Below is a small trained network, with its code and all its weights. Each question gives an input and a class and asks what happens when units are switched off, that is, made to give their printed mean instead of their output.

import numpy as np


def w(rows, s, z=0):
    codes = np.array(rows[::2]) - 128.0
    scale = np.full(codes.shape[1], s)
    scale[-1] = z or s
    return codes * scale


def f(y):
    return np.maximum(y, 0)


def log_softmax(a):
    a = a - a.max(-1, keepdims=True)
    return a - np.log(np.exp(a).sum(-1, keepdims=True))


def net(x, mask):
    res = np.array(x, float).reshape(1, 5) / 4 @ E
    y = f(res @ A[0][:, :-1].T + A[0][:, -1])
    res = res + np.where(mask, y, B[0][:, -1]) @ B[0][:, :-1]
    return log_softmax(res[-1] @ U[:, :-1].T + U[:, -1])


A, B = {}, {}
E = w([
[122,138,99,123,155,93,127,153,59,128,252],'x0',
[110,177,17,130,157,122,183,131,60,139,145],'x1',
[151,171,153,195,121,108,146,182,184,122,154],'x2',
[70,191,170,127,107,133,206,146,125,109,193],'x3',
[99,123,158,178,35,74,201,127,195,185,156],'x4',
],0.011)
A[0] = w([
[130,168,201,194,130,133,156,171,201,121,130,200],'neuron 1',
[134,115,145,154,122,122,85,127,177,133,88,35],'neuron 2',
[115,143,101,97,129,148,198,99,128,123,38,121],'neuron 3',
[145,143,99,118,207,154,5,148,107,115,57,173],'neuron 4',
[142,176,66,202,166,116,156,191,115,123,223,207],'neuron 5',
[126,108,104,66,121,118,96,92,80,143,131,120],'neuron 6',
[140,106,79,197,106,91,126,141,146,136,199,129],'neuron 7',
[119,121,164,128,91,122,170,117,128,135,152,253],'neuron 8',
[129,127,124,77,120,142,140,100,128,129,48,43],'neuron 9',
[122,178,108,150,154,128,198,167,84,124,214,131],'neuron 10',
[109,93,104,90,127,138,87,97,64,126,117,44],'neuron 11',
[124,131,184,135,126,129,157,119,170,119,97,63],'neuron 12',
],0.016,0.0025)
B[0] = w([
[144,137,218,43,100,138,92,140,249,139,126,223],'neuron 1',
[119,168,161,23,167,162,112,151,116,73,134,183],'neuron 2',
[106,102,106,213,49,129,148,132,52,122,186,199],'neuron 3',
[137,99,95,19,194,110,89,107,53,123,90,251],'neuron 4',
[82,116,49,172,69,135,173,115,10,118,136,250],'neuron 5',
[144,170,133,39,127,161,92,156,139,105,79,179],'neuron 6',
[89,160,149,156,43,147,177,149,172,127,154,193],'neuron 7',
[158,151,113,75,113,146,95,168,149,105,84,187],'neuron 8',
[113,152,70,183,128,112,164,125,98,145,137,194],'neuron 9',
[155,86,61,125,214,106,96,92,39,137,83,243],'neuron 10',
[156,122,167,78,172,105,109,145,154,122,128,184],'neuron 11',
[152,125,132,103,69,97,119,166,195,162,154,181],'neuron 12',
],0.011,0.021)
U = w([
[178,140,144,42,158,138,79,92,132,94,87,215],'0',
[111,138,72,164,59,122,199,91,94,143,133,226],'1',
[178,146,187,208,194,142,148,42,184,149,158,2],'2',
[161,185,213,125,13,145,150,173,254,159,155,83],'3',
],0.0088,0.0024)

Each question gives the input, the list of numbers given to net, and the class t.
The units are the neurons (one row each of A and B). Each row of codes is followed by its name. A weight is (code - 128) times the scale printed after its matrix; where a second scale follows, it is the last column's (A, B and U).
mask holds one flag per neuron, in row order. A switched-off neuron (its flag False) gives its mean, the last column of its row in B, instead of its output. The means were averaged over made-up inputs and are rounded, as every weight is.
A unit's drop is (log p(t) with every unit on - log p(t) with that unit switched off) / (log p(t) with every unit on - log p(t) with every unit switched off).
most important unit: the unit with the biggest drop
top k neurons: the k neurons with the biggest drops, biggest first
drop when u is switched off: that unit's drop, to one decimal
input [-5,6,8,8,6], class 3: most important unit	neuron 1
input [-7,1,-7,8,2], class 1: top 2 neurons	neuron 3; neuron 1
input [6,-6,0,-1,0], class 3: top 3 neurons	neuron 4; neuron 10; neuron 5
input [6,1,3,-1,-5], class 1: top 3 neurons	neuron 5; neuron 1; neuron 2
input [-5,1,0,8,-2], class 3: top 2 neurons	neuron 4; neuron 5
input [-4,1,-7,-6,6], class 1: top 2 neurons	neuron 3; neuron 1
input [7,-7,5,7,-3], class 1: top 4 neurons	neuron 5; neuron 10; neuron 4; neuron 2
input [8,-5,8,1,-1], class 1: top 2 neurons	neuron 5; neuron 10
input [3,-2,-2,6,7], class 3: top 2 neurons	neuron 4; neuron 1
input [-7,-3,-6,1,4], class 3: drop when neuron 8 is switched off	0.0
input [-6,3,0,0,4], class 3: drop when neuron 5 is switched off	0.1
input [-7,6,-2,-4,1], class 1: drop when neuron 3 is switched off	0.8
